Known rows, with every step that occurs:
notut > ganol > tevu > vanan > bimit: [-11.6 -15.7  -5.9  -6.7  -6.6   8.6 -35.0   1.6  -1.7  -3.2  25.1   0.2
  15.7   6.2  -6.9 -37.4 -17.5  10.9  17.6  -7.4 -15.2  13.3  17.3   4.0
  -1.1   6.8 -12.9 -11.0  11.6 -18.0 -11.1 -23.9  10.7 -19.4  31.0  38.9
   8.4   6.7 -15.7  -0.7   5.4  -7.2 -25.3   9.1  13.0]
bimit > buvi > notut > kazam > vanan > muken > ganol: [ 21.5  18.8   0.4  -9.7  21.4   0.0  24.4  -4.2  -3.8 -20.9 -15.1  -6.8
 -30.8 -20.3  18.9  41.3   7.1   9.2  -5.7 -23.1   6.0 -28.5  -2.8  -6.3
  11.4   3.9 -15.3  24.7 -12.5  25.5  -4.5   4.7  -6.7   5.0  -8.8 -40.0
   3.9 -23.6  13.2  25.5   9.1  11.5  20.9 -33.8 -20.8]
buvi > kazam > tevu > vanan > bimit > notut > ganol > muken: [ 27.0  -7.5  11.5 -22.8   2.1  -6.4 -12.5   0.8   5.6 -14.8  -3.5 -17.6
  23.4  -6.0 -19.3 -16.0 -22.9  -9.4 -15.8  -3.1  22.0   3.2  27.4   3.1
  18.8  -8.6  -8.7   2.9  28.0 -40.8 -27.3  27.7  -2.4  19.9   0.6  -6.9
   2.2   3.0 -16.1  35.2   2.5 -24.9 -17.9   6.5  24.5]
muken > tevu > vanan > kazam > buvi: [-28.1 -16.0  -2.0  -1.1 -42.5  16.6 -23.5  -9.9  -7.0  30.3  -7.8  10.2
   5.4  -1.9   3.2  -5.9  25.1  -8.2  10.6  -1.7  -4.7  18.1 -24.0  -3.3
 -11.4 -12.3   5.8  -7.3  17.9  21.2  20.2 -13.9  -3.9  12.5 -16.6  20.2
   8.6  -4.7  22.9 -35.3 -18.7  -0.8 -19.7  25.7 -27.1]
muken > ganol > tevu > vanan > bimit > buvi > kazam: [ 12.9  -2.8  -3.8  -9.7   5.4  19.9   9.3   0.9  16.8  13.1  -7.9   3.3
  26.2 -10.4  29.3 -22.3  17.1 -17.8 -10.6  21.1  -5.7 -13.7   4.9   0.1
  -4.3 -11.3  12.6  13.2 -12.1 -15.1  -5.3 -31.5  -2.8  -5.9  22.0  -7.2
 -19.8  32.1   8.4 -16.0 -12.7   2.8 -20.8  19.1 -12.4]
ganol > muken > tevu > vanan > bimit: [-18.4 -17.1 -24.8  12.9 -29.1   8.0 -34.6  13.4 -13.7  -8.4  21.5  20.7
  17.2  -2.6  21.8 -27.3 -14.0   2.2  -6.5   9.5 -30.4  -5.8   6.4 -10.1
 -10.6   1.4  14.1  -6.7   4.0  -3.1  14.0 -19.2  -8.1   4.9  27.9  24.2
  14.2  39.4  18.3 -29.3  -5.9   0.5  -5.7  18.8  17.3]
buvi > kazam > vanan > muken > ganol: [ 10.8  25.3  23.4   6.6  11.0   7.1  -3.7  -3.8  15.3  -6.9 -22.1  -1.7
 -11.2   1.4  25.8  26.4 -10.0 -12.1 -13.4  14.9  14.8 -26.1  -6.4  -6.8
  -5.3  -8.8  -1.3   5.2   1.4   1.6   8.6   8.9  -8.3  -7.3  -1.1 -12.3
 -17.4  -8.4   0.3  21.7   3.8   2.5  26.6 -25.9 -26.7]
muken > tevu > vanan > bimit > notut > kazam: [ -7.8   4.3 -16.9  -6.9   3.6  15.6  -3.8   4.7 -11.4  -6.9   0.7  24.0
  33.0 -34.6   7.7  -1.5   9.1  28.9   6.4 -19.9  -0.6 -10.9   4.7   3.1
  -6.9   6.9  -2.7  -8.8   9.4  20.4  17.3  -7.9  -8.1  21.1  16.0 -15.0
  26.6   6.3  21.4 -13.1  -7.6 -24.4  -4.5  11.0   6.0]
bimit > notut > vanan > tevu: [ 17.8  22.2   4.9 -17.6  17.4  -4.4  10.9  15.6  -4.4  -3.6 -11.6  22.7
  10.6 -25.2  -0.8  19.1   4.6  43.1  18.7  -6.6  28.1  -4.2  35.1  10.6
   8.3 -14.3 -36.8 -16.3   7.6   5.3 -10.7   7.4 -10.1   1.4 -22.5 -15.5
   9.9 -30.7 -17.5  16.6  12.4 -14.5   6.0 -14.8   9.7]
buvi > notut > tevu > vanan: [ 27.4  -2.2  17.2   2.5  -1.5 -19.2 -11.3 -12.1   6.4  20.0   5.8  -8.2
  -0.3   4.0 -17.6  -8.7  10.7   1.6  10.5 -13.1   3.7  27.5  -4.3  -2.2
  17.9   7.6   4.8 -15.3  -5.8 -11.4 -24.1   8.4  10.8   7.0 -14.8   6.4
  11.0  -5.4 -40.1  15.7  26.7   0.5 -17.3   2.3  15.1]
vanan > muken > ganol > buvi > kazam: [ 11.4  24.1   2.5  22.2  14.2 -12.6  14.4   4.1   5.6   2.5   5.8   8.4
   0.1  -6.9  16.7  12.3  -5.1 -29.4 -29.7  23.7  18.8 -31.9  -2.9  -0.2
 -26.8   5.4  12.5  -2.0 -24.8  -8.2 -11.0   6.0  -4.9  -9.2  12.4 -22.9
 -25.9  22.4   0.0  -2.3   2.0   2.4  35.2 -26.2 -12.9]
tevu > vanan > bimit > notut > ganol: [  7.1  -0.8  -2.8 -18.1   5.4  10.4 -14.0  12.1  -1.0 -16.3   7.6  10.4
  24.1  -3.1 -22.2 -13.3  -6.9  22.6  10.8 -30.9  15.9  -3.0  19.1   7.9
  -5.3   7.0 -16.8 -14.0  24.8  -0.1 -19.6  22.1   0.4  20.1  10.3  -6.7
   8.1  -7.2 -19.7  18.1   1.7 -23.8 -19.1 -15.6  27.0]
tevu > vanan > kazam > buvi > notut > ganol > muken: [  6.7 -34.0   4.5 -24.1 -31.0 -19.4 -26.6 -20.7  -7.5  11.7  22.7  -9.5
 -10.0   6.4 -24.2 -16.3  -3.0 -12.1  -0.8 -13.6   6.2  23.9  -5.0  -2.9
  12.0  21.9  -5.1   5.6  15.1 -10.9 -17.1   9.5  16.2   3.3 -22.8   9.0
  11.6  -2.1 -13.8   9.2   5.3  10.5 -23.7  -1.2  -1.7]
kazam > vanan > bimit > buvi > notut > ganol: [ 28.2  -5.8  -6.0 -25.9  18.0  16.7  12.2   9.0   9.5 -31.0 -11.6 -28.6
  -3.0  -9.5 -18.8   1.0  -9.8  24.2  14.3 -39.6  22.1   0.5   7.2   0.4
  23.3   4.3 -21.1  10.8   0.0   2.6 -42.1  24.1  15.4  10.4 -13.8  -5.4
  -8.2 -31.7   0.0  45.5  -2.2 -15.0 -24.6  -9.2  -2.4]
muken > ganol > notut > tevu: [  5.0  -7.2   4.9   2.2  12.3 -24.6  11.7   1.0   8.5  -4.2  18.0  -0.5
  -7.1 -15.7  11.0  -2.3   9.2  13.2  20.3   6.4 -26.5   3.7   7.0  15.7
 -15.6  25.5 -17.2  -8.7 -15.3  -3.7  21.4 -22.0 -10.2 -18.6   1.0   2.8
 -10.1   1.3 -35.2   3.6  22.3  17.5   3.1  12.8   5.7]
muken > tevu > vanan > bimit > kazam > buvi > notut > ganol: [ 10.1 -16.4  17.2 -27.7  -8.9  15.0  17.7  -0.8  11.2  -6.8  -2.1   8.9
  13.5   9.6 -21.8 -30.8   5.7  -9.0   0.4  -6.7  11.5   7.4 -33.6   6.6
  22.2   4.3   4.4  23.6   8.1  25.4 -20.4   6.8  19.0   6.9 -29.6   6.1
  -1.3 -14.9  10.7  11.2  -1.9  -6.3 -30.8  12.4  -3.8]
notut > ganol > muken > tevu > vanan > bimit: [-20.9 -15.2 -17.2   8.8 -29.4   0.8 -37.8  11.0 -16.4 -24.7  39.5  13.6
   5.6  10.1  -3.4 -34.8 -30.5  -4.3  -5.6  -4.0 -30.3  -2.6  13.4   1.9
   1.5  10.9  -5.3   3.9  20.2  -8.8   1.3 -18.0  -3.7  -3.2  28.8  42.5
   2.7  30.5   6.2  -5.4   7.9   2.3  -9.0   1.4  21.5]
notut > ganol > muken > tevu: [-20.0  -8.9 -13.2  11.1 -22.0 -26.3 -13.5  19.4  -5.0 -33.4  34.3   7.4
 -13.2  12.9  -7.0 -15.1 -22.3  -6.8  -7.4   8.4 -19.7  -0.5   6.4  16.7
  -0.5   6.7  -5.6  17.9   4.2  -4.6 -10.4 -17.7  -8.6 -12.7  -9.3  36.2
 -15.3  20.4   6.7  18.6  19.6  15.5  -1.8   1.4  17.1]
kazam > tevu > vanan > muken > ganol: [  1.1   9.8  22.1  14.7 -21.5  -3.5 -16.5   3.6  -4.1   3.3  -9.9  10.1
 -15.6  16.6   6.4   9.6   0.8 -33.0 -14.0   3.4 -12.1  -6.2  -0.6 -16.8
  -5.7 -26.5  -1.8  -9.5  13.8   3.6  14.7  14.1 -29.0  14.3  14.1  -4.8
   5.4  -7.2  -5.7  -8.6  10.9   8.6  15.1 -14.4   5.5]
kazam > tevu > vanan > muken > ganol > notut > buvi: [-29.4  -6.3   4.8  21.6 -15.3  -5.1  -2.5   2.5 -13.9  -1.7   6.2   0.6
 -30.7  10.9  -9.4  10.3  -7.6  -0.2  -4.8  10.7 -23.2  16.7   5.4   2.3
 -12.6  -1.0 -12.8 -21.3  12.4  -9.6   8.5  -2.4 -17.9 -13.9  12.3  -0.6
  -7.0 -17.2 -13.7 -18.4  16.3  22.9   8.9 -17.8   9.0]
muken > tevu > vanan > kazam > buvi > notut: [ -4.2 -21.1  14.7  -4.7 -36.0   4.6  -9.1 -15.7  -0.3  31.4 -11.5  10.7
  14.7  -7.7 -14.2 -10.0  28.7 -16.7  -0.1   5.7   8.8  25.3 -40.6 -14.6
   1.6  -6.1  19.1  -4.6  -1.3  26.9  13.1  -1.0   6.3  13.1 -30.0  -2.3
   9.3  -8.2  19.8 -18.0 -16.2   3.4 -27.1  31.1 -19.5]
bimit > buvi > vanan > tevu: [ 27.1  27.4 -21.4   5.3  -0.5   4.9  31.6  25.5  23.9 -10.3  -0.9  -9.8
   5.2  -4.6   4.2  14.5  12.2   6.5  25.6 -17.4  24.4  -4.6   9.4 -15.0
  21.2 -36.7 -12.5   4.1 -16.9   0.9 -22.8  15.5   0.6   8.3  -4.1 -16.7
 -22.2  -0.9  -3.1   7.6  10.4 -15.3   3.5   0.5  19.3]
ganol > tevu > vanan > muken: [-19.5   1.8   1.4  19.6 -15.0   2.4 -39.4   5.6  -7.2  16.1   4.3  13.9
  -1.4  12.7  16.9  -9.6  -4.3   5.6   6.4  15.3 -19.3   1.7   0.8  -9.6
 -14.3 -23.2   3.6 -11.5   5.2  -3.0  -3.5 -27.6  -0.6 -20.9  19.9  17.4
  14.0   6.3 -17.6 -20.1   8.4   6.3   1.3  -4.1  20.0]
kazam > buvi > vanan > muken > tevu: [-18.0  10.4  -1.0  18.7 -17.8  11.6  -0.2  16.1  21.4 -16.4 -11.7  -6.8
  -5.5  18.4   5.9  16.1   2.2 -11.5  10.4  22.1  22.1  -3.3 -31.0 -21.0
   5.7 -25.2  16.2  19.5   0.1  24.1   4.5   5.4  11.2  -9.5 -16.6  -6.1
  -9.8   1.7  10.1  -5.3  -6.6   2.0  -1.6  11.8   5.8]
ganol > notut > kazam > tevu > vanan > bimit > buvi > muken: [  1.7 -21.0 -37.6  -2.9   9.1   6.5  17.6   0.3   2.7   4.7 -16.5 -31.1
  10.6 -16.5   1.5  -1.9   9.3  26.5  31.5 -57.0 -23.2  15.6  25.7  -3.2
  20.1   2.4  -1.2  -4.7  11.7 -29.3  10.3  10.6   3.8  11.6  17.9   6.3
  -5.4  -0.7  -9.4 -34.5  -4.1 -22.8   4.7  23.0  13.3]
bimit > notut > buvi > muken > tevu > vanan > kazam: [-35.3  14.8 -19.8  24.7   1.9   3.6   7.7  -2.2 -15.3  14.2  15.4  20.7
  11.3  13.2 -38.6  13.3  10.2  11.7  -5.6   0.0  -8.3  19.0   0.1  10.8
 -11.1 -24.6  12.3 -16.1   1.2  12.2  28.8  11.9  -6.0  32.8  -0.3  20.3
  -6.7   6.5  24.8  -7.9 -18.8  -9.0  -4.6   8.1  10.7]
bimit > buvi > kazam > vanan: [ 14.2   7.8  -7.8  -9.4   9.0  14.3  12.3   7.3  24.4   1.3 -45.1 -33.4
  -4.5  -6.1  16.7  23.4  11.1  16.5  10.4 -16.9  28.0   0.6   4.7  11.6
  12.0 -11.5   1.9   9.0   7.4 -14.3 -47.4   7.9   3.5   2.9 -40.3  -6.9
 -29.5 -14.7   1.7  22.4  -3.2 -13.1 -10.4  -4.2 -26.6]
bimit > notut > kazam > vanan > muken > ganol: [  1.4  28.1   5.0 -10.9  27.0   0.4   1.2   0.7 -12.0 -27.5 -12.4   8.5
 -18.5 -23.1  21.7  47.8  -3.7  27.9  -0.6  -9.8   9.4 -36.7  11.2   3.0
 -15.3   7.2 -26.2   4.8   5.3  31.1  23.5   6.3 -20.0   8.6   1.1 -39.9
  25.6 -23.8   9.6  29.9   0.3  -0.7  30.6 -33.8  -9.7]
notut > buvi > kazam > vanan > muken > tevu: [-30.5  27.0   2.5  24.2   4.8  20.6  -2.3  -1.4  -0.3 -10.3 -11.3  -9.1
 -26.0   7.7   0.4  27.6 -20.5  10.0 -12.4  20.9  17.1   2.5 -12.5   8.9
   6.4 -25.2  -1.7   5.1   6.8  -1.3 -14.5  -5.1   7.6 -11.4 -13.8  24.3
 -20.9 -23.7  21.9  16.7   1.3  -0.2  11.1 -20.5 -28.2]
muken > ganol > tevu > vanan > bimit > kazam > buvi > notut: [ 21.0 -26.6  18.6 -39.0   7.8   7.8  19.3  -6.6  17.1  12.3  -8.2  13.7
  19.8  -2.4  17.0 -29.9  23.0 -11.8  -4.6  35.6   2.0  -0.7 -28.1  -4.6
  -3.6  10.0  18.4  16.9 -26.3  21.6   6.0 -15.8  10.7  -7.9 -12.6 -23.3
  20.4   7.0  13.1  -5.6 -18.1  13.2 -31.3  34.9  -9.9]

Rows:
[-15.5   7.9 -23.1  29.7   3.6   2.6  -6.5  23.7 -18.0  -3.1   2.7  11.6
  35.8   9.6 -21.9 -13.9  -7.1   2.9  -8.7   8.3   0.6  -7.6   3.0  -5.5
 -26.5   0.5  33.0 -20.9 -14.8   9.2  17.0  12.8  -0.4  20.8  19.8  -0.7
   6.2  39.9  20.0 -17.1 -35.0 -18.7   4.9  20.3  37.2]
ganol > buvi > muken > tevu > vanan > bimit > notut
[-17.9 -22.5 -11.8 -24.1 -23.1  11.9 -10.2   6.9  -6.3 -18.1  19.2   7.8
  -5.4  17.6   7.3 -31.2 -14.6  -2.3  -1.1   0.9 -18.1  -6.3  -4.2  16.5
   7.8   6.5  -6.0  31.3  25.6   6.8 -11.8 -16.1   6.0   1.2 -11.1  33.7
   7.2  11.1  15.7  -6.1  -3.9   3.3 -18.8   8.7   2.4]
notut > ganol > muken > tevu > vanan > bimit > kazam > buvi
[ -6.6 -19.2  22.5  -8.8 -36.6  -1.6 -11.8 -17.7  -3.2  15.5   6.7   3.1
   3.0   6.1 -39.1 -18.0  12.4 -22.8   1.1  -8.2   9.4  28.6 -33.7  -2.2
  13.6   3.1  -0.2   5.3  14.2  19.7   0.5  -0.2  10.4   4.4 -29.4  15.7
  -3.1 -17.2   7.5   6.1  -2.3   5.1 -30.0  14.2 -16.5]
muken > tevu > vanan > kazam > buvi > notut > ganol
[-16.5  -3.5   7.1  19.9  -5.9   2.3   0.1  -7.3   5.4  18.3 -13.8 -19.8
 -11.5   1.9 -12.5   8.5  -9.0   7.0  -1.0   3.4   6.5  30.1   2.2   4.2
   9.5 -13.8  -2.9 -21.6  21.4 -39.6 -26.6   7.3   6.2 -18.0  -5.0   5.4
 -23.4 -25.2 -28.5 -13.3  19.5  -3.9   3.4 -12.3   3.0]
ganol > notut > buvi > kazam > tevu > vanan > muken
[  6.3   2.3  12.2   6.6  -7.5  -4.8  -8.1   7.5  -5.1  -2.5   7.5  -2.1
 -13.3  19.9 -21.3 -13.7  -3.8  -6.7  -4.3  -2.6  -5.5   4.2  -4.3  -3.0
  16.7 -24.9  -7.0  19.9   3.8  -0.6 -44.5 -17.1  10.8 -17.8  -2.4   2.5
  -9.9  -9.3 -26.1  18.8  20.5  14.4 -18.7 -20.1  31.3]
bimit > buvi > notut > ganol > tevu > vanan > muken
[  7.2   7.3  18.4  -2.7  22.6 -14.3  -4.9 -15.8  -6.0 -13.1   1.8  -1.6
 -17.5 -19.1  20.5  19.4 -10.2   7.8  -3.4  21.1  -7.3 -12.4  -7.0 -11.8
   1.3  13.5  -9.5  10.6 -26.8  17.8  25.5 -25.8   0.1 -31.6   9.1 -17.5
  26.2 -13.4  10.4  28.8   7.0  19.8  16.6  -3.4 -16.6]
buvi > notut > kazam > vanan > muken > ganol > tevu
[  1.0  22.5  15.7   4.2   9.1   5.6   7.4  -0.8   2.3   9.5 -24.6 -10.0
  -8.0   5.6 -23.8  26.3  -0.9  -0.9 -20.8   7.2  39.8  14.0   5.0   6.3
   9.2 -41.3  -1.6  -9.3  22.2 -21.8 -38.0  33.8  -2.0  23.1 -19.2 -20.1
  -5.0 -30.8 -10.5  17.1   6.7 -16.4  -3.2 -23.5   9.2]
bimit > notut > buvi > kazam > tevu > vanan > muken
[ 27.8  16.9   5.0  -2.6  10.1 -27.9  10.9  -7.3 -22.4  -8.0  12.1  -9.0
 -18.5 -31.9  -0.5  16.7 -11.7   0.4  -1.4  -2.1  20.7  -8.1   4.2  -7.0
  -0.2  38.3 -19.9 -16.3 -41.4  10.6   9.6  -1.5  -4.6 -14.8   2.8 -27.1
  23.8 -11.1  20.9  26.8   4.7   7.9  35.1 -14.1 -21.6]
muken > ganol > buvi > notut > kazam > vanan > tevu
[ 10.4  10.7  -0.5  20.2   2.8 -25.2  -1.8 -11.6 -21.6   7.0  22.9  13.4
  -9.0 -12.4   0.8  11.3  -2.9 -15.9 -21.9  -6.7   1.3 -17.4  -2.7  -9.9
 -12.8  41.0   8.4 -13.3 -21.3   6.1  -5.2   0.2  -1.9  -9.7  22.5 -33.5
  15.3  18.6  -3.0  -9.8  15.0  12.6  32.5 -37.4  -1.4]
tevu > vanan > muken > ganol > buvi > notut > kazam
[-19.7 -28.2  -3.0   0.3 -19.5  -7.6  -5.0 -13.3   3.5  28.8  -1.7   2.4
   4.2  12.4  -2.5  -6.2  21.9  -7.9  17.7  -4.1 -23.3  14.9 -11.7  -4.9
 -21.0  22.5  14.6 -11.2   3.6   2.6  58.5   0.1  -0.5  -4.6  -1.0   4.8
 -13.0  15.7 -11.3 -41.8 -17.7  16.4   5.1  20.6  -9.5]
tevu > vanan > kazam > buvi > muken > ganol > notut
[ 20.6  -1.8   6.7   6.4  -2.0   1.3  -0.1  -6.6   5.0  14.8  -9.4 -16.1
  25.7 -12.0   2.3 -13.1  -3.7 -38.5 -22.0  12.2  15.7   0.0  10.1  -8.3
  -9.2  12.2  16.1 -25.1  -9.8 -30.3  -7.6  14.9 -10.3   8.2  22.7 -10.8
  -5.8  22.4  10.8 -10.8 -15.7 -15.0   0.7  15.6 -18.7]
muken > ganol > buvi > kazam > tevu > vanan > bimit
[ -7.5 -20.7 -14.5 -22.6  11.1  17.2   1.6   0.2  15.6  19.6 -11.7  -4.6
  15.0  25.3  14.8 -26.6  10.9   9.4  19.8   7.9  -7.7   9.3  -7.3   1.6
   0.4 -12.9  24.7  14.4  -5.5  -3.7   9.8  -6.0  24.3  -0.2  -4.4  28.9
  11.9  13.2   4.4 -26.9 -26.4  -9.2 -15.7  36.2   4.6]
ganol > tevu > vanan > bimit > kazam > buvi > muken
[-21.3   4.4   4.9  22.3  -0.4  -0.2   6.4  -6.2   3.9   9.5  11.3  12.3
 -12.3   5.2   2.9   5.7  -5.3   0.0 -14.1  18.3  -6.4   1.1  -3.0  10.8
 -13.0  16.6   2.1 -13.1   6.7 -19.5  -3.3 -11.0   0.6 -29.1  12.2  -8.9
 -34.6   6.0 -24.9 -20.1  21.7  20.1  16.5 -35.5  -4.9]
tevu > vanan > muken > ganol > notut > buvi > kazam
[ 12.0  21.5  18.2  17.1  20.6 -10.7  12.2  -8.5   1.4   4.9 -17.1 -11.1
  -3.7  -9.6   7.5  28.6 -14.0 -19.9 -23.0  22.3  18.9 -11.4  29.8   4.9
   5.9   4.1  -9.1  -8.2   2.0 -27.8 -20.6   7.2 -11.8 -20.8  -4.6  -6.0
 -19.7  -5.7  -7.5   7.4   5.3  -2.6  22.7 -18.1 -31.2]
notut > vanan > muken > ganol > buvi > kazam > tevu
[ 26.3  10.1   7.0   8.3  17.6 -33.7  26.4  -7.9 -11.5  -8.1   8.2  -8.0
 -15.2 -27.9  -4.3  22.9  -2.2 -26.1 -24.3   0.9  13.4 -12.2  -0.9 -12.2
  -2.8  14.4  -2.4  -2.9 -35.6   2.9  -1.3  18.7  -9.8   2.3   7.2 -38.5
  14.4  -8.7  13.2  13.2   8.9   3.0  32.2 -10.1  -8.2]
vanan > muken > ganol > buvi > notut > kazam > tevu
[-28.8  13.3 -23.9   6.2  28.4  21.2  10.0  17.4  -8.3 -32.3  -6.4  -7.4
  -0.8  10.3 -24.5  17.8 -16.8  37.9   3.0   7.1  12.6   4.9   4.7   8.3
  -6.1 -15.1   6.1  -2.7  -9.0  14.5  22.2  21.0   6.3  23.3  -3.2  16.3
   2.9  -8.8  38.7  22.4 -33.3 -14.2  -4.8  12.9   8.5]
kazam > vanan > bimit > notut > buvi > muken > tevu
[ -3.3 -26.5  -8.9 -18.7   8.0   8.8  25.1   3.7  17.7   7.9 -10.2   8.6
  14.0  15.7  15.1 -19.2  15.5   6.1  16.7  -2.6 -20.4  -5.8 -11.9   3.8
 -12.5  24.8  19.9   7.2  -2.3   7.9  37.1   6.7   7.9  -2.6  -1.1  -4.6
 -11.4  17.9  -7.9 -35.8 -18.0   5.2   4.8  19.1   2.5]
tevu > vanan > bimit > kazam > buvi > muken > ganol > notut
[ -7.0  12.1  -3.7  21.3  -9.2 -16.9 -13.1  -9.0 -27.0   5.8   9.4  -5.5
 -22.8  -6.4   7.6  20.1  -7.8 -21.8 -14.1 -12.0 -10.3  -9.8  17.1  -5.1
 -12.1  14.2  -9.2 -17.4   3.0  -7.2   3.1  -0.7 -21.9   0.9  27.7  -9.0
  21.6   2.8   6.8 -18.0   8.0   2.9  33.7 -23.5  -9.7]
notut > kazam > tevu > vanan > muken > ganol > buvi
[ 12.4  -2.6  -8.7 -24.2  21.0  16.1   9.7 -12.5  12.9  19.8  -3.9 -15.4
  -4.5  24.0   5.2 -12.2  11.5  10.5  25.8 -26.9  -4.2   8.0   0.8   7.9
  18.3 -13.2   3.9  15.4   7.9  -9.8   5.5  19.1  25.0  29.2  -6.0  37.6
  13.3  -4.5 -19.9 -15.3  -8.9 -19.5  -5.3  14.7   0.7]
notut > tevu > vanan > bimit > kazam > buvi > muken
[-12.0 -12.3   6.6 -11.6  -1.5 -11.5  10.6   1.3  15.9  18.7 -10.2   4.4
  -7.8  46.3  11.0 -13.8  20.2 -21.5   3.2  31.7 -17.0   6.3 -16.5  11.6
  -7.5   0.1  30.3  24.7 -10.9   7.5  20.2 -17.6   2.7 -11.8 -25.2  16.6
  -4.1  24.9   5.0 -13.9 -13.1  26.2  -7.3  24.1  -2.3]
bimit > kazam > buvi > muken > ganol > tevu > vanan
[ 13.8   0.9  -3.7   2.7  34.6  -0.7  26.2  -8.7  10.8   9.1  20.1  10.4
  18.9   5.3  10.6 -17.8   2.9  13.7  20.4 -11.0 -50.1  -7.8  12.5   8.3
  -0.4  15.1  -1.9  -4.1 -10.1  -6.4  44.9  -3.5  -0.2   2.3  31.5  21.1
  -9.2  19.4 -32.7 -14.9   6.2  -4.0  15.4  15.7  18.1]
buvi > muken > ganol > notut > tevu > vanan > bimit > kazam
[ 11.0  11.1   4.4  -7.5  23.4  -4.5  13.8  -5.7  -7.8 -16.7  -9.4  -9.9
 -27.3 -20.3  24.8  27.2   3.8  10.0  -4.2   8.9  -8.2 -20.6  -2.4  -5.9
   6.8  -2.8 -13.8  28.4 -25.3  21.5   3.7 -30.7  -3.4 -20.1  -1.4 -27.7
  13.7 -15.8  17.0  26.8   1.8  21.1   8.0  -7.4 -15.8]
bimit > buvi > notut > kazam > vanan > muken > ganol > tevu
